Below are the code and all the weights of a small trained network. Each question names an input and a class and asks about switching units off, where a switched-off unit gives its printed mean instead of its output.

import numpy as np


def w(rows, s, z=0):
    codes = np.array(rows[::2]) - 128.0
    scale = np.full(codes.shape[1], s)
    scale[-1] = z or s
    return codes * scale


def norm(h):
    return h / np.sqrt((h * h).mean(-1, keepdims=True) + 1e-5)


def f(y):
    return y / 2 * (1 + np.tanh(0.7978845608 * (y + 0.044715 * y**3)))


def log_softmax(a):
    a = a - a.max(-1, keepdims=True)
    return a - np.log(np.exp(a).sum(-1, keepdims=True))


def net(x, mask):
    res = np.array(x, float).reshape(1, 5) / 4 @ E
    u = 0
    for l in range(4):
        y = f(norm(res) @ A[l][:, :-1].T + A[l][:, -1])
        res = res + np.where(mask[u : u + 5], y, B[l][:, -1]) @ B[l][:, :-1]
        u += 5
    return log_softmax(norm(res)[-1] @ U[:, :-1].T + U[:, -1])


A, B = {}, {}
E = w([
[120,193,109,165,85,151,103,61,62,150,151,108],'x0',
[193,190,121,68,123,144,173,148,131,137,250,94],'x1',
[161,74,90,142,226,170,180,169,94,224,100,50],'x2',
[127,135,16,170,71,116,96,53,136,123,112,203],'x3',
[139,138,253,151,178,93,127,124,148,195,237,170],'x4',
],0.0067)
A[0] = w([
[127,177,116,60,165,194,217,155,141,108,88,130,7],'0.n1',
[56,89,102,192,159,96,145,83,151,82,57,216,164],'0.n2',
[142,152,147,121,251,115,176,203,160,164,207,80,56],'0.n3',
[154,110,103,143,196,146,195,142,155,221,173,105,5],'0.n4',
[16,75,146,159,253,168,174,155,101,146,24,8,177],'0.n5',
],0.0052,0.0026)
B[0] = w([
[138,114,40,149,127,101,42,88,255,129,104,138,139],'0.n1',
[123,204,167,100,170,153,115,182,108,226,119,165,216],'0.n2',
[189,7,113,146,30,144,145,131,157,189,156,121,242],'0.n3',
[247,92,48,177,117,168,132,115,112,151,134,54,191],'0.n4',
[101,119,114,197,31,133,70,191,51,159,166,162,253],'0.n5',
],0.0072,0.0053)
A[1] = w([
[31,146,165,118,118,95,93,112,206,51,173,148,21],'1.n1',
[139,113,48,123,219,84,124,210,157,52,96,139,29],'1.n2',
[43,115,114,95,124,220,179,5,88,9,180,131,6],'1.n3',
[195,128,75,151,105,115,155,121,87,166,115,88,198],'1.n4',
[124,166,2,94,151,159,133,164,154,89,61,132,38],'1.n5',
],0.0054,0.0015)
B[1] = w([
[143,112,128,180,104,145,139,101,93,138,108,120,170],'1.n1',
[156,115,164,61,97,176,53,128,106,212,150,127,132],'1.n2',
[142,101,180,133,191,123,198,73,131,158,171,141,147],'1.n3',
[121,146,187,123,185,134,139,116,83,110,157,179,253],'1.n4',
[127,150,134,126,125,113,51,131,190,99,2,114,196],'1.n5',
],0.0093,0.0038)
A[2] = w([
[175,139,112,88,111,163,141,135,84,69,192,125,119],'2.n1',
[183,179,49,69,175,154,150,126,173,94,82,118,21],'2.n2',
[130,145,74,45,110,140,91,112,186,74,70,99,5],'2.n3',
[129,82,202,82,89,83,128,185,218,84,153,126,104],'2.n4',
[113,255,119,183,148,136,147,48,98,99,133,98,123],'2.n5',
],0.0068,0.0026)
B[2] = w([
[129,18,200,166,143,101,125,74,180,177,141,74,198],'2.n1',
[120,174,121,59,207,26,194,19,202,109,119,136,165],'2.n2',
[251,137,207,108,254,139,132,95,139,182,69,101,202],'2.n3',
[41,245,53,119,60,15,84,88,108,32,145,111,213],'2.n4',
[36,66,169,173,18,16,113,155,160,43,177,40,252],'2.n5',
],0.0069,0.0037)
A[3] = w([
[63,148,120,170,103,92,86,135,143,106,111,165,147],'3.n1',
[138,146,144,107,254,107,97,69,152,146,79,202,86],'3.n2',
[254,87,122,118,97,212,173,151,115,144,184,99,3],'3.n3',
[139,110,80,100,90,127,161,66,99,73,163,68,157],'3.n4',
[170,156,111,89,112,81,177,113,174,52,179,35,168],'3.n5',
],0.007,0.0018)
B[3] = w([
[181,141,52,72,135,201,127,201,57,133,103,84,229],'3.n1',
[219,123,178,31,188,119,114,131,190,98,93,95,200],'3.n2',
[149,73,174,163,185,150,193,104,228,231,133,96,253],'3.n3',
[126,142,149,109,174,29,58,96,254,203,139,176,185],'3.n4',
[61,47,147,223,127,114,90,90,167,26,133,110,233],'3.n5',
],0.0082,0.0053)
U = w([
[83,88,149,175,101,53,107,47,202,45,170,113,161],'0',
[89,144,98,163,61,147,74,193,7,90,105,162,192],'1',
[87,136,91,110,163,153,214,95,112,91,139,136,4],'2',
[189,50,147,181,169,182,164,158,130,227,167,122,141],'3',
[174,195,132,45,187,119,100,98,182,78,48,159,150],'4',
],0.011,0.0047)

Each question gives the input, the list of numbers given to net, and the class t.
The units are the neurons (one row each of A and B). Each row of codes is followed by its name. A weight is (code - 128) times the scale printed after its matrix; where a second scale follows, it is the last column's (A, B and U).
mask holds one flag per neuron, layer by layer. A switched-off neuron (its flag False) gives its mean, the last column of its row in B, instead of its output. The means were averaged over made-up inputs and are rounded, as every weight is.
A unit's drop is (log p(t) with every unit on - log p(t) with that unit switched off) / (log p(t) with every unit on - log p(t) with every unit switched off).
The circuit of an input: a set's keep is (log p(t) with only the set's units on - log p(t) with every unit switched off) / (log p(t) with every unit on - log p(t) with every unit switched off). Starting from the 12 units with the biggest drops (on a tie, the unit counted first), units are removed one at a time, each time the one whose removal leaves the highest keep (on an exact tie, the one counted first), for as long as the keep stays at least 0.8.
circuit, biggest first: the units of the circuit, biggest drop first
unit that matters most: the unit with the biggest drop
k most important neurons: the k neurons with the biggest drops, biggest first
top k neurons in layer l: the k neurons of layer l with the biggest drops, biggest first
drop when u is switched off: that unit's drop, to one decimal
input [5,0,4,7,8], class 0: top 2 neurons in layer 2	2.n5; 2.n3
input [0,6,-2,-8,-6], class 0: unit that matters most	3.n5
input [-7,-8,8,4,-1], class 1: circuit, biggest first	0.n5; 3.n3
input [2,-2,-8,-4,-7], class 4: circuit, biggest first	0.n5; 2.n3
input [-8,0,-2,5,6], class 4: 3 most important neurons	2.n5; 0.n5; 0.n2
input [-8,-5,0,3,-5], class 4: circuit, biggest first	1.n5; 2.n3
input [-4,-6,-5,7,2], class 4: 3 most important neurons	0.n5; 0.n2; 3.n2
input [8,2,7,4,-2], class 0: 2 most important neurons	2.n5; 0.n3
input [-3,8,4,2,-6], class 4: circuit, biggest first	1.n5; 2.n2
input [4,3,4,8,-2], class 0: 2 most important neurons	2.n5; 0.n5
input [-6,-6,-2,8,3], class 4: 2 most important neurons	3.n2; 0.n5
input [4,3,7,7,1], class 0: 2 most important neurons	0.n3; 2.n5
input [-4,7,-2,6,-3], class 4: 2 most important neurons	1.n5; 2.n3
input [-7,5,0,-5,3], class 0: 3 most important neurons	2.n4; 3.n5; 0.n2
input [-4,3,0,-4,8], class 0: circuit, biggest first	2.n4
input [-8,5,-1,-1,-2], class 0: 3 most important neurons	0.n3; 2.n4; 3.n5
input [-1,7,1,-3,-4], class 0: 3 most important neurons	0.n3; 0.n1; 3.n5
input [-1,2,2,6,0], class 4: 2 most important neurons	0.n5; 1.n5
input [1,-7,-8,8,-7], class 4: 4 most important neurons	0.n5; 2.n3; 1.n5; 3.n2
input [2,-8,6,-8,-3], class 1: circuit, biggest first	0.n5
input [3,2,2,5,-5], class 4: drop when 1.n5 is switched off	2.0
input [3,5,3,4,-3], class 0: drop when 2.n1 is switched off	0.0
input [3,-1,3,5,0], class 1: drop when 2.n5 is switched off	0.1
input [-7,-7,2,-6,-8], class 1: drop when 0.n5 is switched off	1.9
